Below is a small trained network, with its code and all its weights. Each question gives an input and a target symbol and asks what happens when units are switched off, that is, made to give their printed mean instead of their output.

import numpy as np


def w(rows, s, z=0):
    codes = np.array(rows[::2]) - 128.0
    scale = np.full(codes.shape[1], s)
    scale[-1] = z or s
    return codes * scale


def f(y):
    return np.maximum(y, 0)


def softmax(a):
    e = np.exp(a - a.max(-1, keepdims=True))
    return e / e.sum(-1, keepdims=True)


def log_softmax(a):
    a = a - a.max(-1, keepdims=True)
    return a - np.log(np.exp(a).sum(-1, keepdims=True))


def net(x, mask):
    ids = ['Ψγζλτω'.index(c) for c in x.split()]
    T = len(ids)
    res = E[ids] + P[:T]
    r = res
    for j in range(3):
        rows = slice(4 * j, 4 * j + 4)
        q, k, v = (r @ M[0][rows].T for M in (Q, K, V))
        z = softmax(np.where(np.tri(T) > 0, q @ k.T / 4**0.5, -1e9)) @ v
        o = O[0][rows]
        res = res + np.where(mask[j], z, o[:, -1]) @ o[:, :-1]
    y = f(res @ A[0][:, :-1].T + A[0][:, -1])
    res = res + np.where(mask[3:7], y, B[0][:, -1]) @ B[0][:, :-1]
    return log_softmax(res[-1] @ U[:, :-1].T + U[:, -1])


Q, K, V, O, A, B = {}, {}, {}, {}, {}, {}
E = w([
[128,153,25,179],'Ψ',
[210,106,163,204],'γ',
[87,165,105,75],'ζ',
[153,233,66,102],'λ',
[120,221,86,2],'τ',
[29,73,77,126],'ω',
],0.0075)
P = w([
[29,200,129,239],'0',
[107,139,87,142],'1',
[145,119,69,97],'2',
[174,105,54,64],'3',
[193,98,43,33],'4',
[215,90,29,3],'5',
],0.0048)
Q[0] = w([
[169,126,102,164],'h0',
[155,153,4,125],'h0',
[174,122,65,133],'h0',
[123,144,42,195],'h0',
[91,133,170,135],'h1',
[126,118,112,100],'h1',
[156,76,74,85],'h1',
[113,92,141,81],'h1',
[140,193,86,222],'h2',
[97,140,146,170],'h2',
[141,36,144,202],'h2',
[72,161,164,104],'h2',
],0.027)
K[0] = w([
[184,45,93,131],'h0',
[239,90,205,143],'h0',
[177,76,147,115],'h0',
[211,9,109,171],'h0',
[134,164,135,192],'h1',
[141,82,138,118],'h1',
[147,45,102,64],'h1',
[152,63,110,170],'h1',
[166,218,7,180],'h2',
[74,150,75,127],'h2',
[67,12,43,163],'h2',
[63,176,175,73],'h2',
],0.019)
V[0] = w([
[144,165,177,177],'h0',
[73,155,35,13],'h0',
[94,193,63,161],'h0',
[107,69,73,140],'h0',
[63,151,138,50],'h1',
[64,35,114,186],'h1',
[20,116,130,68],'h1',
[238,251,136,140],'h1',
[151,146,158,123],'h2',
[176,154,191,203],'h2',
[67,30,137,162],'h2',
[121,100,121,197],'h2',
],0.012)
O[0] = w([
[138,78,111,145,117],'h0',
[117,247,80,113,176],'h0',
[105,154,86,184,255],'h0',
[89,145,172,121,171],'h0',
[146,154,211,149,192],'h1',
[183,133,50,193,85],'h1',
[174,165,179,189,191],'h1',
[38,124,148,44,157],'h1',
[145,108,123,122,89],'h2',
[141,100,90,55,33],'h2',
[172,204,157,100,24],'h2',
[95,166,119,67,112],'h2',
],0.015,0.0042)
A[0] = w([
[202,232,73,2,4],'n0',
[185,194,81,126,28],'n1',
[181,104,4,67,57],'n2',
[183,63,54,59,190],'n3',
],0.012,0.002)
B[0] = w([
[250,89,114,54,181],'n0',
[79,122,145,74,255],'n1',
[136,163,227,155,185],'n2',
[112,174,59,103,208],'n3',
],0.019,0.0084)
U = w([
[74,70,71,85,16],'Ψ',
[201,143,130,38,199],'γ',
[249,120,146,236,166],'ζ',
[83,32,254,109,84],'λ',
[135,131,118,137,3],'τ',
[27,200,103,201,203],'ω',
],0.0044,0.0059)

Each question gives the input, a string of symbols that net reads in full, and the target symbol t.
The units are the heads (4 rows each of Q, K, V and O) and the neurons (one row each of A and B). Each row of codes is followed by its name. A weight is (code - 128) times the scale printed after its matrix; where a second scale follows, it is the last column's (O, A, B and U).
mask holds one flag per unit, heads first, then neurons. A switched-off unit (its flag False) gives its mean, the last column of its rows in O or B, instead of its output. The means were averaged over made-up inputs and are rounded, as every weight is.
A unit's drop is (log p(t) with every unit on - log p(t) with that unit switched off) / (log p(t) with every unit on - log p(t) with every unit switched off).
The circuit of an input: a set's keep is (log p(t) with only the set's units on - log p(t) with every unit switched off) / (log p(t) with every unit on - log p(t) with every unit switched off). Starting from all 7 units, units are removed one at a time, each time the one whose removal leaves the highest keep (on an exact tie, the one counted first), for as long as the keep stays at least 0.8.
circuit, biggest first: the units of the circuit, biggest drop first
k most important neurons: the k neurons with the biggest drops, biggest first
heads that matter: for each layer, one digit per head in row order, 1 if its drop is at least 0.15 and else 0, layers parted by /
drop when u is switched off: that unit's drop, to one decimal
input ω Ψ γ Ψ ω τ, target ζ: heads that matter => 110
input ω Ψ ω, target γ: circuit, biggest first => (h2, h0, n0)
input Ψ Ψ τ τ ω ζ, target ω: circuit, biggest first => (h2, h0, h1, n0)
input Ψ τ Ψ ω Ψ λ, target ω: heads that matter => 111
input Ψ γ Ψ Ψ τ, target λ: circuit, biggest first => (h0, h1)
input γ Ψ Ψ τ ζ, target λ: circuit, biggest first => (h1, h0)
input γ γ λ λ ζ, target Ψ: 2 most important neurons => (n3, n2)
input Ψ γ τ Ψ Ψ, target λ: circuit, biggest first => (h0)
input Ψ ω λ λ λ ω, target γ: circuit, biggest first => (h0, n0)
input Ψ τ λ γ Ψ, target Ψ: heads that matter => 111
input Ψ Ψ λ τ Ψ Ψ, target γ: heads that matter => 100
input ω γ Ψ τ Ψ, target λ: circuit, biggest first => (h1, h0)
input Ψ γ Ψ τ τ, target λ: heads that matter => 110
input τ ω γ, target ζ: circuit, biggest first => (n1, h1)
input Ψ ω γ Ψ, target ζ: 2 most important neurons => (n1, n2)
input ζ γ Ψ λ Ψ, target Ψ: heads that matter => 110
input Ψ γ λ, target Ψ: circuit, biggest first => (h1, h0, n3, h2)
input ω Ψ τ γ, target λ: 2 most important neurons => (n3, n0)
input Ψ ω Ψ τ, target ω: drop when n3 is switched off => 0.0
input ω γ γ γ ω, target ζ: drop when n2 is switched off => 0.3
input γ Ψ τ τ λ, target λ: drop when h1 is switched off => 0.6
